Each row is followed by its class.
[-18.8  12.5 -18.0  -4.1  14.0 -20.3   3.9 -14.7   5.1 -11.9   0.3  29.9
  26.6  33.6 -14.1 -13.2 -36.8 -37.7  42.6   9.8 -22.2 -12.5  61.5  31.1
  20.0  -5.9  22.3   1.2] => W
[-26.2  -7.8 -16.9 -11.2   4.3  -3.0 -10.5 -10.9   8.2 -11.6  -3.3  21.9
  33.5  21.2 -38.5  -4.2 -10.1 -38.6  31.9   1.3 -12.1  -9.2  33.8 -13.7
  15.0 -20.1  32.4  -5.0] => D
[-17.0  -0.6 -20.9  -6.3   1.0  -2.4 -22.6 -16.8   6.9 -26.2  -8.4  33.0
  27.0  32.5 -21.7 -16.9 -13.1 -45.1  35.5  21.7  -8.5  -7.8  46.5   0.7
  51.4 -18.6  21.2  11.1] => W
[ -9.3  -1.7 -13.0 -14.5  -2.2 -10.0   0.9 -15.6   0.5 -27.0  -3.7  18.6
  20.8  33.8 -17.0 -24.2  -2.1 -43.6  32.4  29.8  -6.9  -7.1  40.5   8.8
  47.8 -21.0 -17.8   2.3] => W
[ -6.8 -17.4 -10.1 -11.0   1.2   3.2 -13.0 -21.9   9.6 -13.3  -6.0  23.4
  16.8  28.1  -2.8 -19.0  -9.5 -40.3  28.5  21.9  -3.9 -31.5  34.0   6.6
  57.6 -13.7   8.8  20.6] => W
[ -7.2  -6.3  -7.9  -9.4   6.8  -5.9 -14.7 -12.4  15.1 -19.2  -2.1  34.5
  34.1  34.2 -19.9 -28.1 -15.3 -39.8  34.0  29.6 -13.0  -8.4  51.3  10.4
  42.5 -18.6  23.7   4.4] => W
[-15.5  -5.3 -12.8 -11.0   3.5  -9.5 -19.3 -17.0  10.1 -25.5 -18.7  28.5
  31.7  42.0 -14.7 -18.8 -17.3 -44.8  40.2  25.8  -7.2 -10.7  31.2  11.7
  42.7 -27.6  30.8  17.7] => W
[-13.6   2.1 -16.3 -17.5   9.4 -22.0   2.8 -21.3  -0.1 -13.9 -16.6  28.5
  27.0  39.9  -7.7 -22.8 -24.3 -42.4  34.7  11.6  -5.2  -8.6  59.0  16.2
  20.5  -7.9  29.7   9.7] => W
[-23.8  -4.3 -16.7  -6.4   8.7  -2.1 -12.5 -10.0   5.6 -15.3  -5.8  23.1
  31.9  12.6 -33.9  -9.4  -1.8 -32.9  29.8   9.0  -4.0   0.0  13.8  -5.7
  15.5  -6.7  35.3   4.1] => D
[-27.8 -19.7 -12.4  -7.7  16.4 -18.6 -21.5 -11.2   4.2 -11.5   0.0  31.3
  33.0  29.7 -33.4 -19.9 -10.8 -31.8  31.3   5.6 -10.6  10.6  34.0  10.0
  -1.7   1.0  37.1   5.3] => D
[-37.0  -8.9 -23.7  -4.8  10.9 -28.1 -23.4 -16.9  -6.8  -3.0  -1.6  45.8
  43.8  41.7 -48.6 -15.8 -23.5 -47.4  40.7 -10.9 -21.0   1.6  58.5   2.7
  10.0  -0.6  50.9   4.4] => D
[ -5.6   1.1  -4.0 -35.1  -8.8  -6.8  -7.2   0.3  23.5 -25.4   3.0  24.5
  20.3  23.9 -28.3 -27.9 -24.9 -40.3  25.6  34.1   6.4  -5.1  59.5  26.5
  49.7  -6.1  12.9   3.1] => W
[ -7.5  -6.1 -17.2 -12.2   1.4  21.7  -6.7  -9.6  11.8 -19.7   8.4  22.3
  24.9  38.7 -20.2 -30.8 -16.1 -38.4  29.9  26.6  -4.4  -9.5  42.5   8.7
  57.5  -9.2  17.1  -0.1] => W
[-27.7 -13.3 -13.6 -12.3   9.7 -20.4 -32.7  -2.9  -3.8 -10.8   5.9  37.5
  44.6  21.6 -39.0 -10.2 -25.7 -40.4  31.7  30.0 -17.1  10.2  48.0   4.8
 -20.9   8.9  48.7  -4.5] => D

Each row is followed by its class. Each block has new classes.
[ -1.0  -9.2   1.5 -26.6   1.8  15.2  11.4  12.5  -4.0  -5.6  31.2 -10.7
  -5.8   0.2 -13.9 -52.1   0.2   8.9 -33.5  -1.0  -2.1  -0.5 -22.0  -1.1
  17.0   4.0 -13.6   2.2] => G
[  4.3   2.7   1.5   2.1  20.7   7.0 -24.0  11.1 -13.8  12.5  10.7  -0.1
  -3.2  12.9 -22.5 -35.3  -5.2 -13.1  17.5 -12.1   2.8 -12.6  -1.2  -2.0
   0.4   5.7 -24.4   6.6] => Z
[ 12.3  -7.1  -7.2  -8.6   7.1  13.6  -0.6  10.0   1.9   1.3  28.6   0.7
  -7.8   0.9 -31.8 -61.7 -12.7  -2.5  -7.4  -8.0  -4.7  -5.3  -1.5   5.8
  45.4   5.7 -30.5   0.0] => J
[ 1.8  2.0 18.2  4.4 15.8  3.5 -9.1  4.0  1.7 -1.5  2.2  4.3 -2.3  4.1
 -5.9 10.3  0.4  5.4  8.3 -5.8 12.2 -5.5  8.8 -8.0 -5.0  0.4  9.1 10.0] => R
[  0.8  -9.6  -3.2  -8.9  -5.9   9.9  12.9   7.5  -3.8  -5.8  18.5  -3.9
   3.9  -1.1 -14.8 -32.7  -9.2  11.5 -15.2   2.7  -2.9  -2.7 -13.3  -1.7
  20.6  -0.9  -6.9   1.3] => E
[  8.5  -2.6   0.0 -14.6  -7.8  20.1  11.8   8.4  -4.5  -3.9  22.8  -6.5
  -2.5  -6.7 -14.7 -64.1   4.9   8.9 -30.1  -1.9  -7.4   1.6 -16.0   7.4
  23.2   7.9 -23.7  -1.7] => J
[-11.0 -23.6   0.1 -36.0   5.4   9.6  24.5  18.1   5.1 -16.4  41.4 -21.1
  -1.3  -8.8 -20.2 -30.8 -19.6  20.6 -21.3   3.8   2.0  -2.2 -18.8 -13.2
  32.4   0.5   4.1   6.4] => E
